Below are the code and all the weights of a small trained network. Each question names an input and a class and asks about switching units off, where a switched-off unit gives its printed mean instead of its output.

import numpy as np


def w(rows, s, z=0):
    codes = np.array(rows[::2]) - 128.0
    scale = np.full(codes.shape[1], s)
    scale[-1] = z or s
    return codes * scale


def norm(h):
    return h / np.sqrt((h * h).mean(-1, keepdims=True) + 1e-5)


def f(y):
    return np.maximum(y, 0)


def log_softmax(a):
    a = a - a.max(-1, keepdims=True)
    return a - np.log(np.exp(a).sum(-1, keepdims=True))


def net(x, mask):
    res = np.array(x, float).reshape(1, 4) / 4 @ E
    u = 0
    for l in range(4):
        y = f(norm(res) @ A[l][:, :-1].T + A[l][:, -1])
        res = res + np.where(mask[u : u + 13], y, B[l][:, -1]) @ B[l][:, :-1]
        u += 13
    return log_softmax(norm(res)[-1] @ U[:, :-1].T + U[:, -1])


A, B = {}, {}
E = w([
[110,208,43,111,51,209,46],'x0',
[63,145,81,224,161,240,254],'x1',
[36,83,187,23,144,222,83],'x2',
[188,179,57,37,206,160,206],'x3',
],0.0082)
A[0] = w([
[126,152,125,25,226,179,134,122],'0.n1',
[95,136,59,154,190,128,125,2],'0.n2',
[214,144,114,70,208,123,69,142],'0.n3',
[1,50,184,133,65,127,87,125],'0.n4',
[142,90,201,71,193,108,182,97],'0.n5',
[101,154,101,89,40,111,164,79],'0.n6',
[141,123,68,89,92,199,76,74],'0.n7',
[135,57,135,56,115,108,60,112],'0.n8',
[106,104,109,229,91,77,94,134],'0.n9',
[21,105,135,139,213,228,135,139],'0.n10',
[201,23,119,211,231,111,129,66],'0.n11',
[155,223,74,93,160,62,189,133],'0.n12',
[124,254,48,93,180,153,74,113],'0.n13',
],0.009,0.0097)
B[0] = w([
[198,27,199,158,82,237,129,225],'0.n1',
[129,143,111,170,164,206,104,128],'0.n2',
[176,132,83,83,193,120,80,226],'0.n3',
[225,97,168,131,143,212,127,249],'0.n4',
[125,254,180,109,111,112,151,194],'0.n5',
[143,182,113,138,167,141,95,136],'0.n6',
[113,205,158,107,68,109,140,176],'0.n7',
[101,129,86,103,199,95,63,207],'0.n8',
[227,124,87,148,134,174,140,222],'0.n9',
[67,85,31,86,88,31,132,254],'0.n10',
[103,218,181,92,122,106,139,171],'0.n11',
[216,69,94,168,48,150,148,231],'0.n12',
[138,196,207,129,148,102,169,230],'0.n13',
],0.0083,0.0067)
A[1] = w([
[30,100,177,94,233,194,115,63],'1.n1',
[53,114,86,171,173,107,162,25],'1.n2',
[129,104,125,207,89,40,106,124],'1.n3',
[115,78,209,211,104,131,93,43],'1.n4',
[194,173,166,119,134,119,114,84],'1.n5',
[88,157,215,106,186,65,179,28],'1.n6',
[103,128,68,198,61,79,214,91],'1.n7',
[13,93,104,233,113,147,204,38],'1.n8',
[134,94,170,230,111,172,94,2],'1.n9',
[176,139,108,121,169,190,197,52],'1.n10',
[81,221,120,133,89,141,98,71],'1.n11',
[122,209,90,166,90,154,67,77],'1.n12',
[143,61,146,155,216,75,214,115],'1.n13',
],0.011,0.0066)
B[1] = w([
[105,115,92,70,10,94,163,183],'1.n1',
[93,176,89,99,193,187,185,139],'1.n2',
[139,74,112,106,44,90,131,207],'1.n3',
[138,120,176,188,120,210,130,168],'1.n4',
[64,143,97,172,192,132,122,254],'1.n5',
[118,234,185,150,98,119,110,158],'1.n6',
[53,141,57,83,156,52,80,250],'1.n7',
[72,166,85,110,233,185,171,201],'1.n8',
[139,69,129,135,87,209,102,170],'1.n9',
[177,108,129,86,183,208,87,216],'1.n10',
[137,217,152,159,134,162,130,161],'1.n11',
[142,178,169,104,105,157,167,198],'1.n12',
[134,161,167,93,86,167,165,218],'1.n13',
],0.011,0.0052)
A[2] = w([
[115,123,248,108,168,79,207,89],'2.n1',
[156,153,100,252,191,102,132,101],'2.n2',
[119,241,180,138,102,145,134,94],'2.n3',
[157,128,135,156,195,49,30,101],'2.n4',
[157,92,117,100,140,194,127,134],'2.n5',
[49,80,179,55,111,104,94,91],'2.n6',
[183,121,161,66,161,186,163,152],'2.n7',
[75,158,89,128,131,138,126,2],'2.n8',
[67,150,91,107,213,105,103,114],'2.n9',
[33,86,157,245,96,158,88,146],'2.n10',
[125,115,90,115,149,69,78,162],'2.n11',
[145,156,75,155,100,154,134,138],'2.n12',
[96,83,166,187,160,129,143,61],'2.n13',
],0.012,0.016)
B[2] = w([
[116,203,186,138,93,198,155,152],'2.n1',
[99,51,108,177,93,98,129,150],'2.n2',
[40,137,227,193,110,123,112,170],'2.n3',
[80,109,122,85,220,108,149,174],'2.n4',
[130,93,76,170,161,139,104,210],'2.n5',
[67,91,67,118,60,58,117,161],'2.n6',
[130,100,160,200,57,163,82,254],'2.n7',
[161,163,127,2,173,162,172,128],'2.n8',
[120,159,61,140,184,150,133,161],'2.n9',
[250,105,156,40,123,164,178,168],'2.n10',
[76,147,117,112,172,114,140,194],'2.n11',
[121,107,177,100,127,102,151,200],'2.n12',
[160,147,100,35,90,164,141,128],'2.n13',
],0.012,0.0098)
A[3] = w([
[87,112,148,114,109,222,88,141],'3.n1',
[126,96,190,77,140,96,47,104],'3.n2',
[100,151,135,96,97,218,67,117],'3.n3',
[193,150,185,76,139,58,28,158],'3.n4',
[82,137,88,176,137,219,176,55],'3.n5',
[185,182,71,198,86,26,197,109],'3.n6',
[187,71,148,210,132,177,109,102],'3.n7',
[127,135,161,101,195,67,48,12],'3.n8',
[85,221,231,170,80,125,164,52],'3.n9',
[79,86,147,252,180,108,63,124],'3.n10',
[124,120,65,26,95,70,138,174],'3.n11',
[226,136,145,101,115,193,91,85],'3.n12',
[140,192,119,154,98,160,92,63],'3.n13',
],0.013,0.011)
B[3] = w([
[135,150,148,119,119,43,114,255],'3.n1',
[152,131,84,119,105,123,227,187],'3.n2',
[128,125,154,156,114,81,139,231],'3.n3',
[148,149,91,35,126,200,229,230],'3.n4',
[181,131,122,17,167,95,171,185],'3.n5',
[82,72,177,101,52,96,101,204],'3.n6',
[166,141,97,180,182,172,128,222],'3.n7',
[60,146,55,66,248,143,159,160],'3.n8',
[99,224,175,136,103,155,53,202],'3.n9',
[85,182,90,201,156,95,97,166],'3.n10',
[85,94,153,195,143,115,66,242],'3.n11',
[167,80,139,175,133,206,161,212],'3.n12',
[147,171,192,49,84,139,171,153],'3.n13',
],0.015,0.0089)
U = w([
[80,158,58,34,192,137,214,151],'0',
[228,76,150,151,90,206,187,129],'1',
[121,250,232,109,63,150,176,139],'2',
[79,33,119,126,29,62,127,123],'3',
[67,155,123,222,181,117,69,183],'4',
[179,165,149,124,161,53,99,3],'5',
[165,156,138,115,147,83,94,3],'6',
[175,160,150,122,158,63,102,3],'7',
],0.022,0.02)

Each question gives the input, the list of numbers given to net, and the class t.
The units are the neurons (one row each of A and B). Each row of codes is followed by its name. A weight is (code - 128) times the scale printed after its matrix; where a second scale follows, it is the last column's (A, B and U).
mask holds one flag per neuron, layer by layer. A switched-off neuron (its flag False) gives its mean, the last column of its row in B, instead of its output. The means were averaged over made-up inputs and are rounded, as every weight is.
A unit's drop is (log p(t) with every unit on - log p(t) with that unit switched off) / (log p(t) with every unit on - log p(t) with every unit switched off).
The circuit of an input: a set's keep is (log p(t) with only the set's units on - log p(t) with every unit switched off) / (log p(t) with every unit on - log p(t) with every unit switched off). Starting from the 12 units with the biggest drops (on a tie, the unit counted first), units are removed one at a time, each time the one whose removal leaves the highest keep (on an exact tie, the one counted first), for as long as the keep stays at least 0.8.
circuit, biggest first: the units of the circuit, biggest drop first
k most important neurons: the k neurons with the biggest drops, biggest first
k most important neurons of layer l: the k neurons of layer l with the biggest drops, biggest first
input [-3,-7,5,-8], class 1: circuit, biggest first	(0.n4)
input [-1,-7,1,-7], class 0: 4 most important neurons	(0.n8 0.n1 0.n12 2.n4)
input [4,-8,-8,-5], class 0: 2 most important neurons of layer 0	(0.n10 0.n12)
input [7,5,-8,3], class 3: 3 most important neurons	(0.n12 3.n6 1.n7)
input [-7,6,1,-1], class 2: 3 most important neurons of layer 0	(0.n11 0.n5 0.n12)
input [7,6,-6,-2], class 2: 2 most important neurons of layer 0	(0.n10 0.n13)
input [3,3,-8,-5], class 3: 2 most important neurons of layer 0	(0.n1 0.n4)
input [8,8,-5,1], class 0: 2 most important neurons of layer 2	(2.n7 2.n9)
input [2,4,2,-3], class 0: 2 most important neurons of layer 0	(0.n10 0.n12)
input [2,-3,2,4], class 1: 3 most important neurons	(0.n1 1.n7 3.n12)
input [0,-3,-1,-3], class 4: 3 most important neurons	(0.n9 0.n10 3.n10)
input [-8,5,-7,-6], class 2: 3 most important neurons	(1.n13 0.n11 0.n12)
input [1,5,5,-5], class 0: 2 most important neurons	(0.n10 1.n8)
input [5,5,5,7], class 1: circuit, biggest first	(0.n1)
input [7,-6,8,0], class 3: 2 most important neurons	(2.n6 0.n5)
input [8,5,7,5], class 2: 3 most important neurons	(0.n7 0.n13 1.n11)
input [-6,-6,-7,8], class 1: 3 most important neurons	(0.n12 0.n10 1.n7)
input [-2,-4,-7,4], class 3: 2 most important neurons	(0.n4 0.n1)
input [-2,-2,-5,1], class 3: 3 most important neurons	(0.n4 0.n1 0.n12)
input [-5,2,-5,2], class 2: circuit, biggest first	(0.n11)
input [-4,0,-1,3], class 2: 4 most important neurons of layer 0	(0.n5 0.n11 0.n9 0.n4)
input [-5,-4,4,-4], class 2: 4 most important neurons of layer 0	(0.n1 0.n12 0.n5 0.n10)
